Each row has a name. Each question is about the rows just above it. Places in a row count from 1.

J_719: [  1.4  -3.7 -36.3 -34.4  17.5   4.6 -16.2 -11.0 -25.5  -4.8  18.6 -11.4
   6.4 -23.8 -26.4  -6.6  -9.3 -53.9  -9.2]
J_475: [ -0.1  13.1 -20.8 -26.7  12.4  -6.0 -23.8   0.1  -0.8 -19.3  -0.9  -6.7
   3.1 -21.8  -6.7 -10.2   0.1 -55.3 -21.1]
J_310: [  0.3  -6.2  -1.9  -4.6  33.8  -9.4   4.2 -22.9 -40.6  -8.3  -6.2 -14.3
 -10.8 -17.9 -44.0  -8.9  12.5 -41.8 -16.3]
J_486: [  1.5  10.8  -8.1 -16.8   4.7  -0.8 -17.8  -1.3 -16.8  -9.8   6.1  -3.4
  15.4 -20.7 -13.1  11.7   1.9 -55.0 -10.9]
J_352: [-12.1  37.8 -15.4 -45.1  33.1 -30.9 -26.3  27.1 -15.4 -19.7  13.9  -1.5
 -33.9   1.9 -12.6 -11.4  -0.7 -78.0 -25.9]
J_413: [-13.2  33.6 -40.3 -21.9   1.4 -12.5  -5.3  -8.7 -24.4  13.4 -20.7 -14.2
  31.6   0.3 -30.8 -49.5 -10.7 -88.4 -19.8]
J_766: [-15.1  43.7 -43.8 -14.7   6.0 -39.9 -11.2   7.9 -38.7 -13.6 -16.5  16.9
  11.6 -12.4 -27.4 -12.4  13.8 -50.6  -7.0]
Every place of [-12.4] in J_766:
14 16
At which places does J_766 hold [-11.2]?
7
At which places does J_475 hold [-21.8]?
14

J_295: [16.8  7.8 -1.2  0.1 21.8  6.3  6.3  6.3  3.2  0.0  2.3  0.6 12.3  4.2
  6.3]
J_727: [21.7  9.7  5.3  0.4 22.7  7.3  4.8  0.3  4.7  0.6  2.4  0.3 14.9  3.8
 -0.4]
J_703: [18.5 75.1  0.1  1.6 14.2  5.5 -0.9 -0.1  4.7 17.1 -3.2  0.9 60.2 -1.4
 -3.0]
J_892: [19.9 22.5 -2.3  1.1 16.6  4.7 -3.9 19.9  3.1  3.4  1.5 -2.3 19.9  3.7
  1.7]
J_612: [-1.2 35.3 -4.5  1.4 -1.2  9.0  0.7 -1.2 -1.2  8.0 -0.6  0.1 35.3 -6.1
 -6.1]
J_120: [ 8.0 56.6  0.0  1.5 14.8  1.5 -2.6  1.0  2.1 12.6 -2.2  0.9 43.2 -1.9
  3.9]
J_315: [ 5.5 23.5  2.5  1.1 12.2  1.6  3.3  2.6 -2.2  3.1  1.0  0.6 20.2  5.3
  3.0]
J_153: [ 8.3  2.2  2.2 -1.1  7.8  2.9 -0.9  2.1  0.3 -2.3  2.4 -6.2  3.7 -3.3
 -0.1]
J_578: [ 2.6 20.6  2.6  0.9 18.9  1.5  2.6  2.6  0.5  2.6 18.9  0.5 18.9  8.9
  0.3]
J_950: [ 7.0 33.6 -0.9  0.7 20.9  1.6 -7.0  1.8  1.8  5.9  0.8  1.2 24.8  4.1
 -3.1]
J_687: [27.3 34.5  3.0  1.8 12.7  9.9  1.7 -1.4  8.4  8.0 -0.3 -0.1 36.5  2.4
  3.3]
J_511: [11.2  6.0  4.4  0.6  2.5  4.2 -0.6  1.7  1.6 -1.3  2.3 -0.4  8.9 -1.6
 -3.5]
At which places does J_612 hold [-1.2]?
1 5 8 9
Every place of [-6.1] in J_612:
14 15
At which places does J_892 hold [-2.3]?
3 12
Every place of [6.3] in J_295:
6 7 8 15
Places of [-6.2] in row J_153:
12
Places of [2.6] in row J_578:
1 3 7 8 10

J_526: [-26.8 -17.8 -24.6 -35.4  27.6 -24.6 -24.6  12.0  27.6]
J_809: [ 11.3 -71.2  73.4 -61.4  29.7 -10.7  -1.5 -26.0  45.4]
J_917: [ 44.0  17.2  21.0 -43.8  40.4 -18.9 -13.7  45.1  -4.3]
J_18: [ 29.9 -29.2  11.4 -24.5 -46.1  17.0 -32.5 -37.0  67.1]
J_317: [ 32.6  30.2 -22.6 -73.4  11.9  -3.1  -6.2 -13.1  32.6]
J_823: [-41.8  27.5  57.9  -9.9  12.9 -11.2  44.0 -39.9  20.2]
Every place of [32.6] in J_317:
1 9
Places of [-24.6] in row J_526:
3 6 7
Places of [27.6] in row J_526:
5 9

J_190: [ 2.2 28.3 -0.3  2.2]
J_576: [-53.7 -43.2   3.3 -14.1]
J_668: [22.9 22.9 22.9 22.9]
J_12: [ 10.0   5.7 -18.8 -29.8]
J_722: [-29.9  23.0 -29.9  23.0]
J_89: [-23.3 -85.6 -16.3   2.1]
At which places does J_668 hold [22.9]?
1 2 3 4
Every place of [2.1] in J_89:
4
At which places does J_190 hold [2.2]?
1 4
At which places does J_576 hold [-43.2]?
2
Every place of [-29.9] in J_722:
1 3

J_173: [ 41.2   6.7  10.2   1.9  -1.1  29.1  -6.2   1.0 -13.3 -36.7  16.5   4.7
  17.4  -6.3]
J_428: [-13.8 -14.5  18.1   6.4 -13.8 -14.5   6.4  31.0  -5.3  -7.6 -14.5   9.2
 -14.5   6.4]
J_714: [-10.4  25.3   6.3   7.6  -9.3  -2.0   4.3  15.5  19.8  46.7   1.9 -19.2
 -37.1  -5.8]
J_846: [-28.9   8.5  13.8  39.4  -9.7  39.4 -15.7 -45.5 -15.7  11.4  28.7   8.5
  11.2  38.8]
J_60: [ 33.6 -13.4 -19.4  65.8 -13.4 -13.4 -21.3 -13.4  33.6  65.8  33.6   7.6
 -13.4  33.6]
J_450: [ 41.6 -22.5  -2.8  34.6  -5.4  39.5 -21.3 -13.4   6.6 -13.5 -15.8   7.6
 -25.8 -27.6]
Every place of [-14.5] in J_428:
2 6 11 13
Places of [39.4] in row J_846:
4 6
Every place of [-15.7] in J_846:
7 9
Places of [-13.4] in row J_60:
2 5 6 8 13
Places of [6.4] in row J_428:
4 7 14
At which places does J_846 hold [-9.7]?
5

